[ 53  20 -29  -7 -12 -21  42 -17] : q_665
[-29  20  53  -4  -8 -22  41 -19] : q_837
[-27  19  52  -6 -10 -21  42 -18] : q_919
key -> tag
[-9] -> q_681
[-8] -> q_609
[-16] -> q_929
[41] -> q_495
[-17] -> q_108
[-18] -> q_181
[-20] -> q_879
[-19] -> q_735
join q_837 7:  : q_735
start: [-12 -21] : q_665, 4
which: [-29  20  53  -4  -8 -22  41 -19] : q_837
start: [-29  20  53] : q_837, 0
which: [ 53  20 -29  -7 -12 -21  42 -17] : q_665

[35  4  7  3] : q_809
[-5 -5 30 18] : q_62
[  8  23  -3 -15] : q_226
[-20  41  27  21] : q_112
[-4 -7 33 23] : q_162
[ -1 -23 -37 -35] : q_568
[-5 -7 30 17] : q_346
[-23  20  29  22] : q_848
start: [ 8 23 -3] : q_226, 0
key -> tag
[30] -> q_367
[-15] -> q_861
[20] -> q_556
[23] -> q_795
[22] -> q_63
[21] -> q_406
[29] -> q_852
[-35] -> q_923
[3] -> q_386
join q_848 3:  : q_63

[-14 -10   0  -3 -46  -1 -21   6  41 -15  10   3 -27 -26  26 -17   6 -23
   0   3 -19 -14  18 -53  -9   5  17  -2  46   2   7 -30   5 -23   7   4
   6 -23 -14  19  25 -53   4]  q_365
[-16 -12  -1 -11 -10  -5 -19   2 -14 -17 -13  -2 -20 -31   1 -17   1 -20
   1   1  -5 -16  24 -11 -10  -1  14  -4 -16  -2   1 -40   0 -18   2  -2
 -17 -45 -14  10  16  -9   1]  q_696
[-10  -9  -9  -7  -4  -8  -7  -8 -27  -9 -16  -9  -7 -27  -6  -9  -8  -8
   1  -8   1  -9  26  -2  -5 -11  15  -4 -30  -9  -9 -38  -8  -7  -9  -9
 -20 -44  -8   6  10   8  -8]  q_446
[ 10   4 -38 -13 -11 -26  33 -44  -8  20 -11 -37  32  -1  13  21 -41  31
  -3 -42 -12  15   9  -6   4 -40   3 -16 -33 -27 -46 -27 -40  33 -48 -38
  -6 -36  17 -15   5   1 -40]  q_372
key -> tag
[-22] -> q_833
[-31] -> q_807
[-39] -> q_310
[-29] -> q_46
[-21] -> q_423
[-38] -> q_813
[-30] -> q_904
join q_365 31:  : q_904
start: [-9  5 17 -2 46] : q_365, 24
which: [-10  -9  -9  -7  -4  -8  -7  -8 -27  -9 -16  -9  -7 -27  -6  -9  -8  -8
   1  -8   1  -9  26  -2  -5 -11  15  -4 -30  -9  -9 -38  -8  -7  -9  -9
 -20 -44  -8   6  10   8  -8] : q_446
start: [  5 -23   7   4   6 -23 -14  19  25 -53] : q_365, 32
which: [-14 -10   0  -3 -46  -1 -21   6  41 -15  10   3 -27 -26  26 -17   6 -23
   0   3 -19 -14  18 -53  -9   5  17  -2  46   2   7 -30   5 -23   7   4
   6 -23 -14  19  25 -53   4] : q_365
which: [ 10   4 -38 -13 -11 -26  33 -44  -8  20 -11 -37  32  -1  13  21 -41  31
  -3 -42 -12  15   9  -6   4 -40   3 -16 -33 -27 -46 -27 -40  33 -48 -38
  -6 -36  17 -15   5   1 -40] : q_372

[ 5 -4 -2 -2  4 29] -> q_239
[ 0 -8 -1 -2  2 -9] -> q_273
[ 2 44 -4 -2  4 11] -> q_763
[ 2  5  3  3 -1  8] -> q_490
[0 0 0 0 0 1] -> q_896
[ 0 -8 36 -2  2 -9] -> q_501
start: [-2  4 11] : q_763, 3
tags:
[0] -> q_358
[30] -> q_303
[-2] -> q_957
[29] -> q_743
[-1] -> q_229
join q_239 2:  : q_957
which: [ 0 -8 -1 -2  2 -9] : q_273

[-23 -21  26 -11  10  30 -28 -14  -2   5] -> q_663
[ -8  -3 -23  24 -36  -1  24   2 -24 -16] -> q_797
[ 30 -14 -11  26  -2 -23 -28 -21  10   0] -> q_838
[ 30 -19  24   8  35   0 -44 -15  27  12] -> q_394
[-11  -7  -7 -14   0  -2   5 -12  13 -11] -> q_874
tags:
[-2] -> q_685
[30] -> q_917
[-23] -> q_480
[-14] -> q_18
[10] -> q_278
[0] -> q_304
[-1] -> q_193
[-22] -> q_284
[-24] -> q_70
join q_838 5:  : q_480
which: [ 30 -19  24   8  35   0 -44 -15  27  12] : q_394
start: [-36  -1  24] : q_797, 4
which: [-23 -21  26 -11  10  30 -28 -14  -2   5] : q_663
start: [ 30 -14 -11  26  -2 -23 -28 -21  10] : q_838, 0

[ 16 -28   0  16  -3  31 -25 -34   5  27]  q_295
[  2  32  -9  36 -23  27 -17 -35   4  22]  q_712
[ 10  31 -26 -42 -23 -14  -7 -14  33   3]  q_886
[ 16 -28   0  16  -3  31 -25 -34   5  12]  q_244
[ 11 -16  -3  25 -13  27 -16 -41   5  25]  q_349
[ 14 -32  -1  32  -9  36 -23 -28   0  23]  q_187
[ 22 -26   2  29  -6  34 -27 -30  -2  22]  q_706
start: [ -1  32  -9  36 -23] : q_187, 2
key -> tag
[-28] -> q_565
[-2] -> q_444
[1] -> q_998
[-1] -> q_577
[0] -> q_979
[-34] -> q_30
join q_295 2:  : q_979
start: [ -6  34 -27 -30  -2] : q_706, 4
which: [ 11 -16  -3  25 -13  27 -16 -41   5  25] : q_349
which: [ 14 -32  -1  32  -9  36 -23 -28   0  23] : q_187

